Each row has a name. Each question is about the rows just above it. Places in a row count from 0.

[ 55 153 119 151 138  55 144  49 111  84 117 139 124 157  77 134 146 142] : Fos
[ 79 145 127 145 141 134 140  84 144  94 143 133 164 146 127 101 119 124] : dip
[ 98 136 152 152 120 153 125 123 125  83 125  99 138 125 173  68  62  80] : rede
[126  98 109 151 142  79 135 130  94  94  98  79 125 114 144 150 110 138] : kila
[101 134 146  91  99 117 128 133 150  86 121 112 141 130 144  93  85  88] : les
[ 58 149 119 142 141 118 143  66 118  83 114 130 177 175  58 128 137 118] : ril
Places of [119] in row Fos:
2
At which places does ril hold [118]?
5 8 17
At which places does rede hold [125]?
6 8 10 13

[ 81 158  93 156 141 172  84 173 151 174 119 142 118 163 120 180 161 161
  88 119 102 168 100 138  86  87 158 156 119 107  86 163 164  84 148  78
 156 163 165 138 160 175 119]  tol
[117  65 143 168 157  94 124  86 145 115  56  54  61  73  74  78  95  61
 132  80 162 119 163 169 156 156 119 167 153  77 128 108 140 107 119 148
  74 133  74  60  77 122 173]  rer
[126 178  93  46 120 114 116 137  74 108 186 185 183 166 175 150 110 165
 101 156  55 105  51  47  72  73 181  46  66 176 116 114  78 134  56  81
  71  86 108 189 154 100  45]  nal
[ 90 139  78 113 134 165  88 154 144 142 165 127 129 143 118 139 171 160
  87 145 103 145 162 114  92  89 129 115 105 104  89 158 137  96 141 101
 138 142 142 125 159 137 108]  pufim
At which places does tol hold [119]?
10 19 28 42
Places of [101] in row nal:
18
At which places does tol hold [163]?
13 31 37
At which places does tol hold [174]?
9
Places of [107] in row tol:
29
At which places does rer hold [119]?
21 26 34
Every place of [129] in pufim:
12 26

[ 85  78  76  81  91 105 122 137 149] -> Rapud
[109 111 111 103 109 100 101 104 109] -> vudi
[110 188 200 206 204 197 186 171 156] -> Kor
[116 147 142 134 126 116 116 116 118] -> Pup
[ 85  78 152 152  91 105  78 137  78] -> zozo
[ 85 178  77  81  91 105 122 137 149] -> popif
Places of [78] in row zozo:
1 6 8
Places of [116] in row Pup:
0 5 6 7
Places of [111] in row vudi:
1 2

[ 77  72  60  57 169 121 163  62 193  62  61  66] = muna
[120 136 100 117 105 165 167 126 114 179 116 139] = fad
[120 155  94 118  85 190 185 124 103 157 102 152] = Gafi
[128  96 171 139 185  77 153  96 153  95 162  95] = tasa
[ 69 180 195 204  66  98  73 204  69  66 180 180] = peb
[ 71  67  55  51 167  70 166  67 193  59  60  70] = duvo
At which places does fad hold [165]?
5
At which places does peb hold [69]?
0 8
Every place of [153] in tasa:
6 8
Places of [180] in row peb:
1 10 11
At which places does muna hold [62]?
7 9
Every place of [67] in duvo:
1 7

[ 91  81  80 121 140 104]  suno
[106  71 155 104 115 121]  tul
[ 72  72 118 138 138 138]  giveb
[101 114 111  95 131 103]  nos
[116 150  80  80 131 117]  Vegi
[116 150 148  80  98 117]  Tob
[135  84 135  89  89 135]  dusun
[108 136 129  49 127 131]  sebiz
At which places does Vegi hold [80]?
2 3
At which places does dusun hold [135]?
0 2 5
At which places does giveb hold [72]?
0 1

[148  87 111  94 140  82 142 153 141  93 111  82  82 132 131  82 126 153
 154] : Vepug
[121 158 145 153 163 161 121 112 123 147 134 108 161 146 131 159 128 112
 129] : rudo
[ 88 151 135 164 134 144 103 116 133 140 150 103 171 136 147 161 117 111
 154] : Vutu
[198 133 127  92 148 127 146 137 106 137 111 176 120 123  93 139 159 137
  80] : fotag
[119 126 156 148 175 166  83 108 118 157 140 102 161 149 124 158 113 109
 131] : danol
Every place of [127] in fotag:
2 5
Every place of [82] in Vepug:
5 11 12 15

[155 202 140 128] : dopil
[203 204 204 163] : maf
[164 164 162 118] : varig
At which places does maf hold [204]?
1 2
At which places does varig hold [164]?
0 1
Places of [203] in row maf:
0
Every place of [163] in maf:
3

[120 138 197 128 118 119 118 129 119 118 130 122 132 118 121 141 125 125] : kopi
[143 110 122 102 146 122 122  99 140 139  97 146  97 144 139 114 150 146] : rasen
[107 134 128 126 104 109 111 130 125 104 122 106 125 107 104 120 124 103] : Zizum
[139 125 132 142 131 143 142 138 143  98 131 143 139 141 101 130 129 108] : rikiv
[112 130 127 123 110 116 116 130 114 104 123 115 128 111 102 123 122 104] : sek
[157 124  84 151 151 156 159 151 157 157 142 156 153 157 103 133 139 124] : feke
[112 150 172 156 106 114 115 155 151 115 151 110 151  93 118 150 146 108] : mev
[101 132 183  99 100 102  98  96 103 111  98 105  94 103 111  94  94  94] : Mabag
At which places does rasen hold [97]?
10 12
Places of [151] in row mev:
8 10 12
Places of [94] in row Mabag:
12 15 16 17
Every place of [143] in rikiv:
5 8 11
At which places does Zizum hold [111]?
6
Places of [124] in row feke:
1 17

[112 133 140 152 121 109 100 140 159 109 129 147 130 119 121 114  62 159
 118 156 132 117 155 145] = Loku
[141 136 123 135 127 101 120 150 124 142 144 159 119 124 124 108  96  86
 134 180  92 124 133 146] = kezu
[123 141 110 175 114 119 113 128 142 127  91 153  75 119  94 146 128 144
 127 115 145 170 105 135] = sis
[171 117 119 142 137 128  94 174  96 155 124 148 110 131 119 132 121 124
 138 143  85 106 109 110] = Refu
[109 134  86  89 116 152 107 131 114 153 133 124 135 156 139 110 109 136
 110 116 109 175 156 153] = dume
[161  93 100 141 125  96 156 100 114 115 177 136  93 144  95 127 138 109
 119 136  93  93 118 156] = Ses
[131 111  92  97 125 163  93 130 142 108 108 116 120 158 136  92 114 126
 124 135 160  92 112 116] = dama
[163 176 135 161 107 108 151 123 122 133 113  89 129 109 113  89 148  89
 161 145 142 113  89 119] = ligiz
Every place of [135] in dume:
12
Every place of [89] in ligiz:
11 15 17 22
Places of [124] in row kezu:
8 13 14 21
At which places does Ses hold [93]?
1 12 20 21
Places of [113] in row ligiz:
10 14 21

[100  86  60 152  94  57 112 152  64 114  44 187 100  73] = Fen
[212  84 108 141 181 105 168  71 151  48 110 141 125  54] = Rov
[120 162 108  72 108 108  92 108 119 176  86  72 195 145] = Luvi
[165 179 209  47  43 141  68 113  82 166 149 122  50  93] = pugiz
[182 112 125  70 125 157 112 112 167 116 180 125 184 112] = ruvep
[ 95  76 161 200 161  78 201 161 190 157  65  50 158 143] = Nat
[129 198  96 173 205 127 141  84 207  68 113 148  52 201] = gom
[ 97 105  66 187 137 194  76 205 157 154 213 112  74  65] = fako
[ 46  95  71  61 181  71  46 130 148 131  60  62  50 207] = paz
[136 186 169 105 190  72 152 194  78 106 135 128 189 210] = Zosik
[149 125 176 103 186  81 173 102 167 116 138 146  44 128] = kegam
[196  61 177 148  77 199 198 106 165 106  88 104 147  45] = Zur
Places of [108] in row Luvi:
2 4 5 7
Every place of [106] in Zur:
7 9
Every place of [100] in Fen:
0 12
Every place of [161] in Nat:
2 4 7
Places of [112] in row ruvep:
1 6 7 13
Places of [200] in row Nat:
3

[115 112 120 142 125 143  85] -> vogo
[148  91  96 149 127 169 113] -> fak
[134 104 112 131 147 116  90] -> sizul
[172  40  62 146 114 118  88] -> Pemu
[143  77 102 103 147  87 133] -> lisop
[123 136 132 130 104  91 129] -> malo
[124 148 145 126 162 123 157] -> fisef
[144  94  87 139  82 127 135] -> Nevot
[140  84  90 139  90 144 142] -> fede
[133 107 117 127 114 107  91] -> Ruv
[136 112 112 104 112 104  90] -> Bozuz
[123 143 137 125 149  96 103] -> zufu
Places of [104] in row Bozuz:
3 5
At which places does Ruv hold [114]?
4

[151 136 152 151 151] : bufat
[115 191 191 204 147] : bilet
[133 133 148 148 148] : vemit
[118 133 118 118 152] : ves
Every place of [147] in bilet:
4
At which places does vemit hold [148]?
2 3 4
At which places does ves hold [118]?
0 2 3
Every place of [151] in bufat:
0 3 4
At which places does bufat hold [136]?
1
At which places does bilet hold [204]?
3
Where do [133 133 148 148 148] appear?
vemit

[108 109 128 128 132 132  99 125 128 156 103 128 138 132] -> palog
[119 120 128 127 120 120 120 136 112 120  91 127  89 120] -> finod
[119 117 128 127 126 117 120 119 117 141  91  98  89 128] -> Pivil
[ 99  99 128 116 136 142  99 123 128 116 103 128 116 132] -> sopo
[108 109 128 128 136 142  99 125 128 156 103 142 138 132] -> gonu
Every place of [117] in Pivil:
1 5 8
At which places does sopo hold [142]?
5
At which places does palog hold [132]?
4 5 13
Every place of [116] in sopo:
3 9 12
Every place of [127] in finod:
3 11
Places of [120] in row finod:
1 4 5 6 9 13

